Below are the code and all the weights of a small trained network. Each question names an input and a class and asks about switching units off, where a switched-off unit gives its printed mean instead of its output.

import numpy as np


def w(rows, s, z=0):
    codes = np.array(rows[::2]) - 128.0
    scale = np.full(codes.shape[1], s)
    scale[-1] = z or s
    return codes * scale


def f(y):
    return y / 2 * (1 + np.tanh(0.7978845608 * (y + 0.044715 * y**3)))


def log_softmax(a):
    a = a - a.max(-1, keepdims=True)
    return a - np.log(np.exp(a).sum(-1, keepdims=True))


def net(x, mask):
    res = np.array(x, float).reshape(1, 3) / 4 @ E
    y = f(res @ A[0][:, :-1].T + A[0][:, -1])
    res = res + np.where(mask, y, B[0][:, -1]) @ B[0][:, :-1]
    return log_softmax(res[-1] @ U[:, :-1].T + U[:, -1])


A, B = {}, {}
E = w([
[138,74,193,97,199,247,125,88,107,133,135],'x0',
[45,87,87,185,176,157,173,145,118,73,174],'x1',
[144,237,162,184,133,144,143,162,79,107,104],'x2',
],0.014)
A[0] = w([
[64,84,127,165,192,142,177,133,153,105,157,148],'neuron 1',
[72,123,105,144,114,150,144,160,64,114,162,66],'neuron 2',
[149,168,168,193,137,163,132,178,80,126,67,95],'neuron 3',
[129,139,71,125,121,68,87,214,140,157,98,28],'neuron 4',
[133,33,92,108,104,118,129,77,171,112,154,97],'neuron 5',
[66,118,108,164,180,119,143,156,116,68,178,23],'neuron 6',
[116,95,193,101,156,163,106,84,78,130,117,35],'neuron 7',
[182,138,176,79,51,111,47,35,153,187,4,211],'neuron 8',
[87,159,90,142,95,35,140,157,146,117,155,248],'neuron 9',
[131,110,224,102,240,175,121,112,96,147,163,232],'neuron 10',
[102,98,175,80,160,191,116,168,108,153,92,197],'neuron 11',
[94,173,194,170,121,149,177,154,69,112,63,202],'neuron 12',
[146,129,104,159,100,118,127,151,144,126,137,58],'neuron 13',
[161,142,179,117,106,115,56,92,139,145,105,37],'neuron 14',
[157,125,170,113,203,189,113,141,90,121,95,40],'neuron 15',
[119,218,168,131,144,155,138,155,74,60,111,72],'neuron 16',
[130,55,108,80,113,109,108,97,185,168,168,58],'neuron 17',
[145,101,109,152,80,86,128,167,157,106,141,87],'neuron 18',
[125,164,101,148,64,80,123,146,103,72,101,65],'neuron 19',
[131,151,182,145,127,122,146,181,83,92,57,80],'neuron 20',
[182,154,170,109,118,134,86,161,148,174,110,45],'neuron 21',
],0.012,0.011)
B[0] = w([
[133,173,67,162,192,85,112,139,108,90,105,199],'neuron 1',
[185,148,63,163,202,147,40,64,152,52,124,154],'neuron 2',
[93,71,102,55,84,219,81,183,153,158,76,182],'neuron 3',
[219,31,121,183,44,217,54,46,177,139,177,159],'neuron 4',
[70,74,123,27,89,116,103,193,194,104,75,178],'neuron 5',
[196,73,10,242,192,123,43,58,223,35,55,168],'neuron 6',
[251,47,152,199,20,183,38,32,171,163,155,173],'neuron 7',
[88,193,107,156,188,68,95,157,101,60,103,245],'neuron 8',
[105,153,177,107,77,19,206,130,77,133,197,218],'neuron 9',
[127,147,160,123,84,45,148,157,75,144,175,252],'neuron 10',
[121,156,176,133,97,77,112,111,104,117,188,205],'neuron 11',
[111,160,131,81,126,103,98,209,145,129,109,207],'neuron 12',
[236,28,82,180,63,210,16,48,193,60,173,135],'neuron 13',
[162,89,24,239,199,140,19,56,187,53,61,156],'neuron 14',
[219,89,175,150,45,133,85,33,147,166,223,180],'neuron 15',
[71,72,102,70,97,198,86,193,184,161,77,182],'neuron 16',
[75,46,102,37,86,254,50,181,213,186,77,172],'neuron 17',
[193,119,167,134,73,185,35,100,114,146,180,153],'neuron 18',
[158,96,174,142,64,157,46,54,116,138,202,168],'neuron 19',
[98,50,93,84,100,216,46,171,223,139,91,161],'neuron 20',
[179,153,65,204,178,116,20,91,158,45,37,159],'neuron 21',
],0.012,0.025)
U = w([
[80,49,103,33,93,194,102,170,192,147,87,81],'0',
[206,92,177,180,59,131,110,55,120,153,223,35],'1',
[159,133,43,238,220,124,105,83,152,82,82,49],'2',
[48,202,185,68,151,39,169,196,47,144,175,234],'3',
[196,84,108,157,111,198,222,46,129,242,33,9],'4',
[162,83,102,207,92,220,248,77,152,239,14,9],'5',
[227,89,89,218,63,199,240,50,146,234,15,9],'6',
],0.017,0.014)

Each question gives the input, the list of numbers given to net, and the class t.
The units are the neurons (one row each of A and B). Each row of codes is followed by its name. A weight is (code - 128) times the scale printed after its matrix; where a second scale follows, it is the last column's (A, B and U).
mask holds one flag per neuron, in row order. A switched-off neuron (its flag False) gives its mean, the last column of its row in B, instead of its output. The means were averaged over made-up inputs and are rounded, as every weight is.
A unit's drop is (log p(t) with every unit on - log p(t) with that unit switched off) / (log p(t) with every unit on - log p(t) with every unit switched off).
The circuit of an input: a set's keep is (log p(t) with only the set's units on - log p(t) with every unit switched off) / (log p(t) with every unit on - log p(t) with every unit switched off). Starting from the 12 units with the biggest drops (on a tie, the unit counted first), units are removed one at a time, each time the one whose removal leaves the highest keep (on an exact tie, the one counted first), for as long as the keep stays at least 0.8.
units of the circuit, in order: the units of the circuit, biggest drop first
unit that matters most: the unit with the biggest drop
k most important neurons: the k neurons with the biggest drops, biggest first
drop when u is switched off: that unit's drop, to one decimal
input [7,-1,8], class 0: unit that matters most	neuron 16
input [-5,-7,-6], class 2: 2 most important neurons	neuron 8; neuron 14
input [7,-8,5], class 2: 4 most important neurons	neuron 8; neuron 21; neuron 14; neuron 9
input [6,-6,6], class 0: 2 most important neurons	neuron 3; neuron 16
input [-7,-3,-6], class 1: 2 most important neurons	neuron 9; neuron 4
input [-1,3,-1], class 3: 2 most important neurons	neuron 14; neuron 7
input [-6,-1,6], class 0: 4 most important neurons	neuron 16; neuron 20; neuron 3; neuron 15
input [7,6,-6], class 1: 2 most important neurons	neuron 7; neuron 10
input [-3,3,-2], class 3: 3 most important neurons	neuron 7; neuron 15; neuron 9
input [-6,-4,-5], class 1: 2 most important neurons	neuron 4; neuron 9
input [6,-6,-2], class 1: 4 most important neurons	neuron 7; neuron 15; neuron 10; neuron 1
input [6,6,-2], class 1: 2 most important neurons	neuron 10; neuron 8
input [1,3,3], class 3: 4 most important neurons	neuron 17; neuron 7; neuron 4; neuron 5
input [-2,-5,-4], class 2: units of the circuit, in order	neuron 8
input [-1,0,4], class 0: 2 most important neurons	neuron 10; neuron 8
input [-5,5,-1], class 1: 2 most important neurons	neuron 9; neuron 8
input [3,-7,8], class 0: drop when neuron 16 is switched off	0.6
input [2,-3,2], class 3: drop when neuron 6 is switched off	0.2
input [3,-6,-2], class 2: drop when neuron 14 is switched off	0.0
input [-8,-1,8], class 0: drop when neuron 12 is switched off	0.3
input [2,-2,4], class 0: unit that matters most	neuron 9
